Here is a tiny trained network, its code and every weight. The questions are about switching its units off for an input and a class, where a switched-off unit gives its printed mean instead of its output.

import numpy as np


def w(rows, s, z=0):
    codes = np.array(rows[::2]) - 128.0
    scale = np.full(codes.shape[1], s)
    scale[-1] = z or s
    return codes * scale


def norm(h):
    return h / np.sqrt((h * h).mean(-1, keepdims=True) + 1e-5)


def f(y):
    return y / 2 * (1 + np.tanh(0.7978845608 * (y + 0.044715 * y**3)))


def log_softmax(a):
    a = a - a.max(-1, keepdims=True)
    return a - np.log(np.exp(a).sum(-1, keepdims=True))


def net(x, mask):
    res = np.array(x, float).reshape(1, 4) / 4 @ E
    u = 0
    for l in range(2):
        y = f(norm(res) @ A[l][:, :-1].T + A[l][:, -1])
        res = res + np.where(mask[u : u + 15], y, B[l][:, -1]) @ B[l][:, :-1]
        u += 15
    return log_softmax(norm(res)[-1] @ U[:, :-1].T + U[:, -1])


A, B = {}, {}
E = w([
[128,127,127,128,129,128,130],'x0',
[113,194,72,207,143,36,115],'x1',
[100,226,132,156,145,224,155],'x2',
[254,189,124,69,104,117,167],'x3',
],0.0062)
A[0] = w([
[147,79,129,131,123,58,113,27],'0.n1',
[57,7,130,145,130,70,119,159],'0.n2',
[121,136,143,146,115,145,131,108],'0.n3',
[160,120,119,126,145,120,135,81],'0.n4',
[151,110,101,108,123,152,142,81],'0.n5',
[69,105,103,163,121,125,138,52],'0.n6',
[122,123,117,126,123,120,122,108],'0.n7',
[168,127,141,101,144,96,140,68],'0.n8',
[94,42,142,103,134,214,138,38],'0.n9',
[131,84,138,71,128,239,136,91],'0.n10',
[167,78,140,59,131,212,136,89],'0.n11',
[185,53,127,108,118,43,133,88],'0.n12',
[160,158,124,126,135,162,134,4],'0.n13',
[31,94,138,184,139,171,123,53],'0.n14',
[159,12,143,61,117,157,129,103],'0.n15',
],0.015,0.0024)
B[0] = w([
[136,52,125,163,113,115,165,184],'0.n1',
[228,153,199,159,154,91,201,251],'0.n2',
[93,133,139,134,162,156,154,136],'0.n3',
[140,117,121,112,105,135,124,137],'0.n4',
[145,134,158,117,101,138,114,144],'0.n5',
[123,120,169,135,151,82,93,173],'0.n6',
[137,118,130,126,135,123,125,128],'0.n7',
[135,122,101,112,75,144,106,162],'0.n8',
[147,121,2,103,115,177,211,226],'0.n9',
[105,32,137,166,47,110,178,240],'0.n10',
[112,144,222,174,137,80,48,237],'0.n11',
[67,90,82,114,109,149,50,230],'0.n12',
[173,139,155,155,148,135,168,155],'0.n13',
[52,98,72,131,126,175,59,230],'0.n14',
[156,221,122,71,215,188,82,245],'0.n15',
],0.027,0.011)
A[1] = w([
[129,116,92,73,42,68,142,120],'1.n1',
[131,103,56,85,140,120,105,101],'1.n2',
[67,136,55,89,91,127,211,19],'1.n3',
[81,188,136,128,184,148,71,63],'1.n4',
[130,198,129,91,126,126,86,80],'1.n5',
[190,240,77,91,161,126,201,86],'1.n6',
[100,180,155,32,161,116,88,4],'1.n7',
[83,185,217,130,62,81,187,79],'1.n8',
[202,249,84,87,166,140,219,70],'1.n9',
[102,99,107,68,95,82,123,85],'1.n10',
[14,204,143,125,181,113,125,80],'1.n11',
[181,110,214,113,106,107,186,57],'1.n12',
[121,103,65,96,78,119,150,69],'1.n13',
[164,138,175,116,154,51,200,69],'1.n14',
[139,79,136,131,96,135,171,106],'1.n15',
],0.018,0.0041)
B[1] = w([
[209,142,68,116,127,105,94,158],'1.n1',
[130,162,162,126,37,90,162,181],'1.n2',
[56,77,186,153,179,177,168,166],'1.n3',
[83,195,123,80,158,82,88,198],'1.n4',
[85,74,185,85,147,154,132,165],'1.n5',
[181,123,106,76,186,174,186,229],'1.n6',
[107,68,223,109,114,197,89,155],'1.n7',
[161,234,110,99,67,170,186,169],'1.n8',
[210,155,94,51,166,168,195,249],'1.n9',
[209,135,114,139,100,123,105,146],'1.n10',
[159,188,38,182,185,112,138,171],'1.n11',
[98,193,155,174,120,72,157,206],'1.n12',
[119,69,80,123,103,126,143,174],'1.n13',
[122,5,175,143,155,123,75,195],'1.n14',
[88,181,136,92,152,125,132,174],'1.n15',
],0.033,0.011)
U = w([
[231,138,110,63,204,183,206,250],'0',
[87,141,213,44,112,173,3,121],'1',
[159,57,226,218,174,36,120,94],'2',
[190,69,51,111,7,86,83,97],'3',
[11,41,74,156,93,204,187,63],'4',
[118,233,222,164,38,119,195,98],'5',
[63,215,45,157,206,87,61,94],'6',
],0.013,0.0025)

Each question gives the input, the list of numbers given to net, and the class t.
The units are the neurons (one row each of A and B). Each row of codes is followed by its name. A weight is (code - 128) times the scale printed after its matrix; where a second scale follows, it is the last column's (A, B and U).
mask holds one flag per neuron, layer by layer. A switched-off neuron (its flag False) gives its mean, the last column of its row in B, instead of its output. The means were averaged over made-up inputs and are rounded, as every weight is.
A unit's drop is (log p(t) with every unit on - log p(t) with that unit switched off) / (log p(t) with every unit on - log p(t) with every unit switched off).
The circuit of an input: a set's keep is (log p(t) with only the set's units on - log p(t) with every unit switched off) / (log p(t) with every unit on - log p(t) with every unit switched off). Starting from the 12 units with the biggest drops (on a tie, the unit counted first), units are removed one at a time, each time the one whose removal leaves the highest keep (on an exact tie, the one counted first), for as long as the keep stays at least 0.8.
circuit, biggest first: the units of the circuit, biggest drop first
k most important neurons: the k neurons with the biggest drops, biggest first
k most important neurons of layer l: the k neurons of layer l with the biggest drops, biggest first
drop when u is switched off: that unit's drop, to one decimal
input [7,-5,2,-5], class 4: circuit, biggest first : (0.n10)
input [0,-7,-3,1], class 1: 2 most important neurons : (0.n15, 0.n11)
input [-3,0,7,2], class 5: 2 most important neurons : (0.n15, 0.n9)
input [7,7,6,-1], class 6: 3 most important neurons of layer 0 : (0.n2, 0.n9, 0.n10)
input [0,4,2,-6], class 6: 2 most important neurons : (0.n14, 0.n10)
input [-1,2,0,-5], class 2: 3 most important neurons : (0.n2, 0.n15, 0.n12)
input [-6,-4,-4,1], class 1: 2 most important neurons : (0.n15, 0.n11)
input [-3,0,-3,3], class 1: 3 most important neurons : (0.n10, 0.n15, 0.n9)
input [-2,1,2,-5], class 6: 2 most important neurons : (0.n14, 0.n10)
input [7,-8,2,-4], class 4: 2 most important neurons : (0.n10, 0.n9)
input [0,1,-5,-1], class 2: 2 most important neurons of layer 0 : (0.n2, 0.n9)
input [2,-8,2,6], class 5: 4 most important neurons of layer 0 : (0.n10, 0.n11, 0.n14, 0.n12)
input [-5,0,4,3], class 5: 2 most important neurons : (0.n15, 0.n9)
input [-7,-2,-6,1], class 1: most important neuron : (0.n12)
input [5,-5,-5,1], class 1: 3 most important neurons : (0.n15, 0.n11, 0.n12)
input [0,-8,2,2], class 5: 2 most important neurons of layer 0 : (0.n10, 0.n11)
input [-5,-7,-8,2], class 1: 3 most important neurons : (0.n15, 0.n12, 0.n11)
input [-8,-8,3,-2], class 4: 2 most important neurons of layer 0 : (0.n10, 0.n9)
input [3,3,-8,1], class 3: 3 most important neurons of layer 0 : (0.n12, 0.n11, 0.n8)
input [-5,-1,2,4], class 5: most important neuron of layer 1 : (1.n8)
input [-2,4,-1,-5], class 2: drop when 0.n2 is switched off : 0.6
input [1,2,0,8], class 3: drop when 0.n9 is switched off : 0.3
input [-5,-1,3,1], class 5: drop when 1.n8 is switched off : 0.1
